Below is a small trained network, with its code and all its weights. Each question gives an input and a target symbol and asks what happens when units are switched off, that is, made to give their printed mean instead of their output.

import numpy as np


def w(rows, s, z=0):
    codes = np.array(rows[::2]) - 128.0
    scale = np.full(codes.shape[1], s)
    scale[-1] = z or s
    return codes * scale


def f(y):
    return y / 2 * (1 + np.tanh(0.7978845608 * (y + 0.044715 * y**3)))


def softmax(a):
    e = np.exp(a - a.max(-1, keepdims=True))
    return e / e.sum(-1, keepdims=True)


def log_softmax(a):
    a = a - a.max(-1, keepdims=True)
    return a - np.log(np.exp(a).sum(-1, keepdims=True))


def net(x, mask):
    ids = ['αβγδηθμξπφ'.index(c) for c in x.split()]
    T = len(ids)
    res = E[ids] + P[:T]
    u = 0
    for l in range(2):
        r = res
        for j in range(2):
            rows = slice(2 * j, 2 * j + 2)
            q, k, v = (r @ M[l][rows].T for M in (Q, K, V))
            z = softmax(np.where(np.tri(T) > 0, q @ k.T / 2**0.5, -1e9)) @ v
            o = O[l][rows]
            res = res + np.where(mask[u + j], z, o[:, -1]) @ o[:, :-1]
        u += 2
        y = f(res @ A[l][:, :-1].T + A[l][:, -1])
        res = res + np.where(mask[u : u + 8], y, B[l][:, -1]) @ B[l][:, :-1]
        u += 8
    return log_softmax(res[-1] @ U[:, :-1].T + U[:, -1])


Q, K, V, O, A, B = {}, {}, {}, {}, {}, {}
E = w([
[176,165,98,158,24,135,187,50,92],'α',
[153,150,143,168,82,152,76,201,135],'β',
[162,79,89,83,162,49,78,116,135],'γ',
[120,79,156,125,156,141,72,104,44],'δ',
[82,169,162,195,192,101,127,64,175],'η',
[57,63,181,110,62,74,121,117,83],'θ',
[128,172,114,5,103,152,80,45,153],'μ',
[176,191,128,133,185,162,103,139,32],'ξ',
[79,80,158,120,68,35,154,147,117],'π',
[141,161,102,63,70,36,161,127,183],'φ',
],0.017)
P = w([
[241,79,254,110,130,148,154,83,164],'0',
[202,113,218,105,123,115,124,93,123],'1',
[175,138,185,112,114,99,116,98,121],'2',
[151,146,154,115,110,94,113,103,118],'3',
[128,153,129,124,108,95,117,107,114],'4',
[106,151,106,132,108,93,111,109,112],'5',
[88,152,85,138,106,93,108,111,113],'6',
[66,146,67,143,103,98,104,113,114],'7',
[49,146,49,147,101,97,100,120,108],'8',
[31,142,35,148,99,102,98,123,102],'9',
[12,136,21,160,93,111,86,119,108],'10',
],0.011)
Q[0] = w([
[187,94,88,131,145,216,138,190,116],'L0H0',
[98,178,159,179,142,160,136,140,129],'L0H0',
[114,145,159,156,159,127,131,101,161],'L0H1',
[135,66,107,106,167,208,249,170,160],'L0H1',
],0.012)
K[0] = w([
[198,143,173,140,128,119,126,132,116],'L0H0',
[107,145,101,133,126,172,131,172,111],'L0H0',
[119,118,88,107,118,133,113,154,107],'L0H1',
[213,119,252,101,130,114,131,117,136],'L0H1',
],0.013)
V[0] = w([
[203,186,182,107,136,124,101,255,76],'L0H0',
[132,162,112,57,211,67,215,105,5],'L0H0',
[83,139,170,210,203,142,129,69,217],'L0H1',
[135,182,136,165,55,180,253,89,93],'L0H1',
],0.0062)
O[0] = w([
[23,158,1,209,100,117,123,117,175,4],'L0H0',
[190,92,148,181,47,71,81,216,223,123],'L0H0',
[111,138,92,12,70,144,152,220,28,232],'L0H1',
[110,202,179,86,70,140,25,77,152,187],'L0H1',
],0.0062,0.0032)
A[0] = w([
[103,150,186,133,119,146,67,157,74,26],'L0N0',
[133,114,205,96,93,131,145,97,115,89],'L0N1',
[141,174,151,149,186,196,148,95,71,101],'L0N2',
[93,116,134,111,193,98,109,119,81,74],'L0N3',
[140,158,66,118,134,160,87,118,185,36],'L0N4',
[69,119,184,176,221,116,157,82,248,14],'L0N5',
[181,72,149,168,82,207,96,199,167,22],'L0N6',
[116,152,162,173,150,61,116,212,105,1],'L0N7',
],0.011,0.0034)
B[0] = w([
[126,135,118,157,108,112,51,175,175,191],'L0N0',
[61,133,50,175,132,127,123,95,109,254],'L0N1',
[170,125,195,115,78,151,109,139,163,206],'L0N2',
[188,101,174,123,114,118,100,157,115,197],'L0N3',
[82,99,78,157,158,117,157,87,122,135],'L0N4',
[98,208,106,121,198,10,124,117,68,191],'L0N5',
[194,218,253,76,65,119,118,144,138,131],'L0N6',
[119,89,155,120,153,193,158,108,77,156],'L0N7',
],0.011,0.0051)
Q[1] = w([
[135,115,199,110,178,37,47,161,88],'L1H0',
[2,234,127,138,172,104,125,92,115],'L1H0',
[180,98,103,154,21,185,143,81,122],'L1H1',
[107,224,92,186,174,96,131,86,45],'L1H1',
],0.0082)
K[1] = w([
[143,117,116,82,133,138,168,183,25],'L1H0',
[73,165,89,41,105,130,78,185,122],'L1H0',
[107,138,144,170,165,123,62,88,244],'L1H1',
[113,174,56,80,107,121,69,175,89],'L1H1',
],0.011)
V[1] = w([
[175,151,156,143,202,99,166,68,35],'L1H0',
[106,35,169,136,150,99,167,180,128],'L1H0',
[17,88,195,103,154,91,60,127,210],'L1H1',
[185,102,117,185,184,145,2,151,74],'L1H1',
],0.0093)
O[1] = w([
[105,105,150,133,88,134,76,149,166,193],'L1H0',
[142,147,146,192,109,133,148,56,172,1],'L1H0',
[136,135,163,108,136,155,251,169,85,173],'L1H1',
[77,112,121,110,138,178,154,125,203,204],'L1H1',
],0.013,0.0052)
A[1] = w([
[249,69,141,41,200,121,139,109,141,2],'L1N0',
[107,160,36,182,225,126,127,193,126,111],'L1N1',
[254,183,176,169,111,156,99,121,106,169],'L1N2',
[109,92,78,121,105,124,86,197,109,159],'L1N3',
[107,73,125,208,73,79,91,204,150,147],'L1N4',
[215,198,220,119,100,165,113,186,164,41],'L1N5',
[208,207,166,177,85,187,111,193,202,211],'L1N6',
[140,177,119,131,52,177,178,122,111,166],'L1N7',
],0.0092,0.0074)
B[1] = w([
[142,64,113,202,188,64,151,40,198,132],'L1N0',
[139,121,45,144,103,195,110,138,173,165],'L1N1',
[63,136,145,92,59,134,165,150,174,195],'L1N2',
[140,115,167,194,157,109,162,82,168,254],'L1N3',
[123,183,113,85,130,171,145,121,93,238],'L1N4',
[66,130,108,116,121,163,96,6,228,190],'L1N5',
[170,97,142,124,163,75,157,179,25,237],'L1N6',
[165,122,158,148,129,127,54,106,164,204],'L1N7',
],0.012,0.0074)
U = w([
[145,103,149,221,173,65,139,71,197,118],'α',
[105,157,130,120,147,168,194,91,206,2],'β',
[127,112,254,79,121,157,91,189,144,219],'γ',
[191,209,150,138,173,151,212,80,133,58],'δ',
[12,120,101,217,71,88,219,75,90,31],'η',
[152,153,49,84,40,44,164,187,165,114],'θ',
[161,139,88,162,64,109,50,62,130,99],'μ',
[160,145,43,14,194,156,159,43,88,144],'ξ',
[65,91,74,165,109,151,94,162,208,122],'π',
[193,102,121,201,179,122,94,225,54,201],'φ',
],0.0093,0.0065)

Each question gives the input, a string of symbols that net reads in full, and the target symbol t.
The units are the heads (2 rows each of Q, K, V and O) and the neurons (one row each of A and B). Each row of codes is followed by its name. A weight is (code - 128) times the scale printed after its matrix; where a second scale follows, it is the last column's (O, A, B and U).
mask holds one flag per unit, layer by layer, with each layer's heads first. A switched-off unit (its flag False) gives its mean, the last column of its rows in O or B, instead of its output. The means were averaged over made-up inputs and are rounded, as every weight is.
A unit's drop is (log p(t) with every unit on - log p(t) with that unit switched off) / (log p(t) with every unit on - log p(t) with every unit switched off).
top k neurons: the k neurons with the biggest drops, biggest first
top k neurons in layer l: the k neurons of layer l with the biggest drops, biggest first
heads that matter: for each layer, one digit per head in row order, 1 if its drop is at least 0.15 and else 0, layers parted by /
input ξ β η α α ξ ξ η, target μ: heads that matter -> 01 / 01
input μ η β β φ μ η ξ, target γ: top 3 neurons -> (L0N2; L0N1; L0N5)
input η η π η η μ β β η, target φ: heads that matter -> 01 / 10
input ξ π η ξ ξ, target π: heads that matter -> 10 / 01
input ξ γ η ξ μ γ φ β β η δ, target γ: top 2 neurons -> (L0N3; L1N4)
input α δ η α, target β: top 2 neurons in layer 1 -> (L1N6; L1N3)
input η η β δ ξ β ξ β, target π: heads that matter -> 10 / 11
input φ η π, target η: heads that matter -> 00 / 00
input γ α η μ β μ α β η β ξ, target γ: top 3 neurons in layer 0 -> (L0N2; L0N1; L0N3)
input π α β θ γ η β η η, target γ: heads that matter -> 11 / 00
input β γ η β η η ξ α γ β, target π: top 2 neurons -> (L1N1; L0N2)
input α γ α η θ η, target δ: top 2 neurons -> (L0N0; L0N5)
input μ π α η μ α, target γ: heads that matter -> 01 / 11
input φ η π α γ μ γ α θ β α, target δ: top 2 neurons in layer 0 -> (L0N0; L0N1)
input β φ η η α, target μ: heads that matter -> 01 / 00
input η θ π α φ ξ θ ξ η α β, target γ: top 2 neurons -> (L0N6; L0N1)
input γ μ ξ θ η ξ ξ η η η β, target γ: top 4 neurons -> (L0N6; L1N5; L1N6; L0N1)
input α η α, target γ: top 2 neurons -> (L1N7; L0N0)
input η η γ η φ γ π α θ α η, target θ: top 2 neurons -> (L0N5; L1N2)
input μ η φ η, target θ: top neuron -> (L1N2)
input η α η η β β β η γ η γ, target γ: top neuron in layer 1 -> (L1N4)
input θ η π α ξ ξ η, target η: top 2 neurons in layer 1 -> (L1N2; L1N7)
input β η γ β η η α, target μ: heads that matter -> 11 / 00
input α ξ γ, target α: heads that matter -> 00 / 00
input η γ β φ β ξ ξ β ξ, target π: heads that matter -> 10 / 11
input η η η μ η α ξ β α, target π: top 2 neurons -> (L0N0; L0N7)
